Below is a small trained network, with its code and all its weights. Each question gives an input and a target symbol and asks what happens when units are switched off, that is, made to give their printed mean instead of their output.

import numpy as np


def w(rows, s, z=0):
    codes = np.array(rows[::2]) - 128.0
    scale = np.full(codes.shape[1], s)
    scale[-1] = z or s
    return codes * scale


def norm(h):
    return h / np.sqrt((h * h).mean(-1, keepdims=True) + 1e-5)


def f(y):
    return np.maximum(y, 0)


def softmax(a):
    e = np.exp(a - a.max(-1, keepdims=True))
    return e / e.sum(-1, keepdims=True)


def log_softmax(a):
    a = a - a.max(-1, keepdims=True)
    return a - np.log(np.exp(a).sum(-1, keepdims=True))


def net(x, mask):
    ids = ['ΓΠΣΦβζηλμτψω'.index(c) for c in x.split()]
    T = len(ids)
    res = E[ids] + P[:T]
    r = norm(res)
    for j in range(3):
        rows = slice(4 * j, 4 * j + 4)
        q, k, v = (r @ M[0][rows].T for M in (Q, K, V))
        z = softmax(np.where(np.tri(T) > 0, q @ k.T / 4**0.5, -1e9)) @ v
        o = O[0][rows]
        res = res + np.where(mask[j], z, o[:, -1]) @ o[:, :-1]
    y = f(norm(res) @ A[0][:, :-1].T + A[0][:, -1])
    res = res + np.where(mask[3:27], y, B[0][:, -1]) @ B[0][:, :-1]
    return log_softmax(norm(res)[-1] @ U[:, :-1].T + U[:, -1])


Q, K, V, O, A, B = {}, {}, {}, {}, {}, {}
E = w([
[171,128,135,65,204,105,87],'Γ',
[42,104,64,80,138,168,219],'Π',
[78,188,96,63,169,179,199],'Σ',
[82,96,95,79,25,125,230],'Φ',
[56,53,174,198,101,176,89],'β',
[99,102,99,148,237,151,109],'ζ',
[177,67,131,69,60,32,138],'η',
[126,100,209,139,162,165,24],'λ',
[87,26,43,164,111,108,195],'μ',
[118,138,58,44,113,113,254],'τ',
[152,36,173,141,125,96,46],'ψ',
[171,129,199,68,102,105,64],'ω',
],0.0069)
P = w([
[120,158,56,121,106,110,66],'0',
[159,68,151,102,138,185,170],'1',
[89,149,118,136,147,80,110],'2',
[64,108,97,30,129,196,85],'3',
[204,187,135,211,110,123,166],'4',
[97,139,143,138,158,75,133],'5',
[78,136,84,37,163,199,69],'6',
[214,93,120,138,128,185,153],'7',
[108,132,169,139,167,69,153],'8',
[56,138,78,43,170,200,58],'9',
[187,241,233,154,11,254,201],'10',
[96,122,201,132,191,54,174],'11',
[100,119,89,61,164,173,51],'12',
],0.0096)
Q[0] = w([
[116,10,95,70,221,51,132],'H0',
[152,80,62,29,84,244,115],'H0',
[30,162,92,71,100,115,37],'H0',
[114,181,186,213,196,1,232],'H0',
[114,83,112,114,84,72,160],'H1',
[118,137,120,161,164,123,118],'H1',
[137,117,145,70,84,95,135],'H1',
[97,112,189,181,214,115,128],'H1',
[99,138,93,117,110,153,83],'H2',
[169,126,149,181,112,160,152],'H2',
[135,159,42,118,53,199,38],'H2',
[99,118,179,115,175,110,177],'H2',
],0.013)
K[0] = w([
[37,190,174,162,141,8,136],'H0',
[185,217,17,177,67,153,104],'H0',
[20,128,83,46,109,140,37],'H0',
[78,51,239,73,199,79,229],'H0',
[83,141,129,103,135,70,108],'H1',
[136,138,151,162,153,107,141],'H1',
[129,95,100,87,104,81,102],'H1',
[102,121,200,126,142,106,188],'H1',
[126,150,74,147,107,101,83],'H2',
[123,99,128,79,133,191,126],'H2',
[156,158,17,132,81,160,62],'H2',
[98,127,170,141,161,94,186],'H2',
],0.012)
V[0] = w([
[102,229,110,125,118,227,151],'H0',
[106,75,70,228,232,200,124],'H0',
[93,45,114,201,6,122,154],'H0',
[76,177,225,152,115,211,77],'H0',
[97,148,120,140,138,128,118],'H1',
[124,86,151,121,123,137,131],'H1',
[106,121,96,102,107,116,108],'H1',
[100,129,126,117,119,104,110],'H1',
[132,89,129,163,140,161,155],'H2',
[121,134,139,144,145,137,114],'H2',
[190,120,157,144,128,175,161],'H2',
[103,52,149,45,127,185,140],'H2',
],0.011)
O[0] = w([
[174,159,207,159,129,179,191,67],'H0',
[172,4,119,155,180,187,165,209],'H0',
[71,43,124,136,49,85,173,15],'H0',
[110,145,155,118,67,252,109,6],'H0',
[148,130,142,118,137,136,114,140],'H1',
[140,138,97,134,130,111,136,137],'H1',
[131,120,130,147,156,149,101,155],'H1',
[119,147,129,134,153,133,104,135],'H1',
[124,111,158,128,116,168,119,92],'H2',
[116,145,125,121,135,145,125,130],'H2',
[139,127,143,175,94,163,144,4],'H2',
[195,114,149,80,114,175,198,233],'H2',
],0.013,0.0047)
A[0] = w([
[176,112,177,94,177,151,162,147],'N0',
[192,206,163,132,185,144,119,87],'N1',
[213,143,139,153,176,215,109,86],'N2',
[44,110,96,93,64,95,76,113],'N3',
[102,108,96,101,149,172,113,157],'N4',
[126,132,148,146,59,97,132,108],'N5',
[150,207,166,219,169,146,126,111],'N6',
[102,95,88,146,206,224,54,6],'N7',
[33,60,139,183,131,129,111,69],'N8',
[117,96,144,156,127,248,72,116],'N9',
[150,214,154,205,192,91,112,93],'N10',
[117,137,178,138,104,150,212,133],'N11',
[170,122,102,104,139,139,185,153],'N12',
[100,141,145,191,92,78,123,175],'N13',
[73,152,43,78,162,155,59,123],'N14',
[78,88,111,134,173,202,85,67],'N15',
[127,167,161,150,54,215,162,99],'N16',
[94,85,109,248,235,156,85,14],'N17',
[139,57,99,104,178,118,110,94],'N18',
[83,163,112,154,110,200,35,71],'N19',
[110,141,61,95,62,73,96,68],'N20',
[126,163,75,102,140,84,110,129],'N21',
[155,162,162,91,87,217,119,136],'N22',
[150,51,147,142,54,130,144,119],'N23',
],0.014,0.015)
B[0] = w([
[86,130,86,126,114,154,70,250],'N0',
[139,67,55,197,122,102,166,208],'N1',
[71,186,183,126,131,111,197,226],'N2',
[156,128,128,165,160,209,124,184],'N3',
[168,144,115,123,89,150,81,203],'N4',
[109,157,123,107,139,177,155,137],'N5',
[145,61,89,146,84,94,144,172],'N6',
[70,69,202,212,178,77,135,164],'N7',
[182,164,122,113,199,166,168,144],'N8',
[242,190,84,137,96,128,154,189],'N9',
[95,192,120,88,148,200,114,185],'N10',
[191,128,134,138,160,90,89,171],'N11',
[93,155,133,127,122,144,68,220],'N12',
[158,153,137,66,112,161,180,165],'N13',
[197,107,132,190,116,84,118,225],'N14',
[93,112,221,153,181,107,189,161],'N15',
[118,100,181,130,122,60,72,156],'N16',
[80,165,247,162,220,156,42,156],'N17',
[142,144,129,40,93,158,150,197],'N18',
[157,143,140,185,94,131,234,145],'N19',
[53,86,179,175,108,195,113,164],'N20',
[138,94,181,132,82,148,155,201],'N21',
[68,90,109,156,125,82,137,195],'N22',
[81,178,132,129,203,116,111,176],'N23',
],0.014,0.011)
U = w([
[250,163,32,122,178,51,56,10],'Γ',
[75,153,75,3,118,179,32,186],'Π',
[28,165,13,182,164,151,159,62],'Σ',
[56,109,195,84,65,180,199,252],'Φ',
[238,155,112,77,183,243,205,33],'β',
[66,114,210,149,253,136,62,54],'ζ',
[59,103,123,134,69,19,60,218],'η',
[207,99,158,223,123,60,221,127],'λ',
[155,11,82,56,186,63,196,194],'μ',
[148,226,157,26,151,52,192,225],'τ',
[156,9,95,174,78,184,46,69],'ψ',
[140,247,154,142,48,180,50,106],'ω',
],0.0066,0.0013)

Each question gives the input, a string of symbols that net reads in full, and the target symbol t.
The units are the heads (4 rows each of Q, K, V and O) and the neurons (one row each of A and B). Each row of codes is followed by its name. A weight is (code - 128) times the scale printed after its matrix; where a second scale follows, it is the last column's (O, A, B and U).
mask holds one flag per unit, heads first, then neurons. A switched-off unit (its flag False) gives its mean, the last column of its rows in O or B, instead of its output. The means were averaged over made-up inputs and are rounded, as every weight is.
A unit's drop is (log p(t) with every unit on - log p(t) with that unit switched off) / (log p(t) with every unit on - log p(t) with every unit switched off).
The circuit of an input: a set's keep is (log p(t) with only the set's units on - log p(t) with every unit switched off) / (log p(t) with every unit on - log p(t) with every unit switched off). Starting from the 12 units with the biggest drops (on a tie, the unit counted first), units are removed one at a time, each time the one whose removal leaves the highest keep (on an exact tie, the one counted first), for as long as the keep stays at least 0.8.
units of the circuit, in order: the units of the circuit, biggest drop first
top k neurons: the k neurons with the biggest drops, biggest first
heads that matter: for each layer, one digit per head in row order, 1 if its drop is at least 0.15 and else 0, layers parted by /
drop of u: that unit's drop, to one decimal
input β λ ζ Π τ τ, target τ: units of the circuit, in order -> H0, N10, N13
input Π Φ μ Φ μ τ λ ω η, target η: units of the circuit, in order -> H0
input λ ζ Γ Σ Φ, target β: heads that matter -> 101
input ζ Σ Φ Φ, target ζ: units of the circuit, in order -> H0, H2, N17
input ψ Σ Φ η ζ Σ Φ Γ β Σ Φ, target Σ: heads that matter -> 100
input Π η μ Φ, target Π: heads that matter -> 100
input ζ Φ λ Π, target ζ: units of the circuit, in order -> H0, H2, N17
input ψ Σ ζ Σ, target ψ: top 3 neurons -> N14, N20, N3
input Φ τ Φ ζ Σ Σ ζ, target Φ: units of the circuit, in order -> H0, N20, N13
input Γ τ Σ ζ Σ ψ, target ψ: heads that matter -> 100
input ζ Φ τ η Γ, target τ: heads that matter -> 101
input τ Σ β Σ, target τ: heads that matter -> 100
input ψ ζ β β, target ψ: units of the circuit, in order -> H0, N14, N3
input μ ζ ζ η Σ β ψ ψ Π η Φ Σ Σ, target μ: units of the circuit, in order -> H0
input Φ Σ Σ, target Σ: top 3 neurons -> N1, N10, N6
input λ Γ ψ Γ λ, target Σ: top 2 neurons -> N2, N1
input β ζ Σ Φ ζ, target β: heads that matter -> 101
input Σ Φ λ Σ Γ Σ Σ Φ ψ η, target Σ: top 2 neurons -> N1, N10
input ψ Φ Φ λ, target ψ: top 3 neurons -> N14, N20, N3
input μ Γ β λ β Π Π, target μ: units of the circuit, in order -> H0
input ζ μ η Σ λ ζ Γ Γ, target ω: top 2 neurons -> N9, N2
input μ Σ β, target β: top 2 neurons -> N9, N8
input ζ Γ Φ η μ Σ Σ ω μ ζ ζ, target η: drop of N16 -> 0.1
input ζ τ Φ ζ Σ ω Γ Σ, target λ: drop of N1 -> 0.2
input Γ Φ Φ τ λ ζ Φ Σ ζ ζ, target Γ: drop of N20 -> 0.0
input μ τ ζ Σ Φ μ Σ ζ, target τ: drop of N9 -> 0.0
input λ ψ β λ Σ Π ζ β, target λ: top neuron -> N2
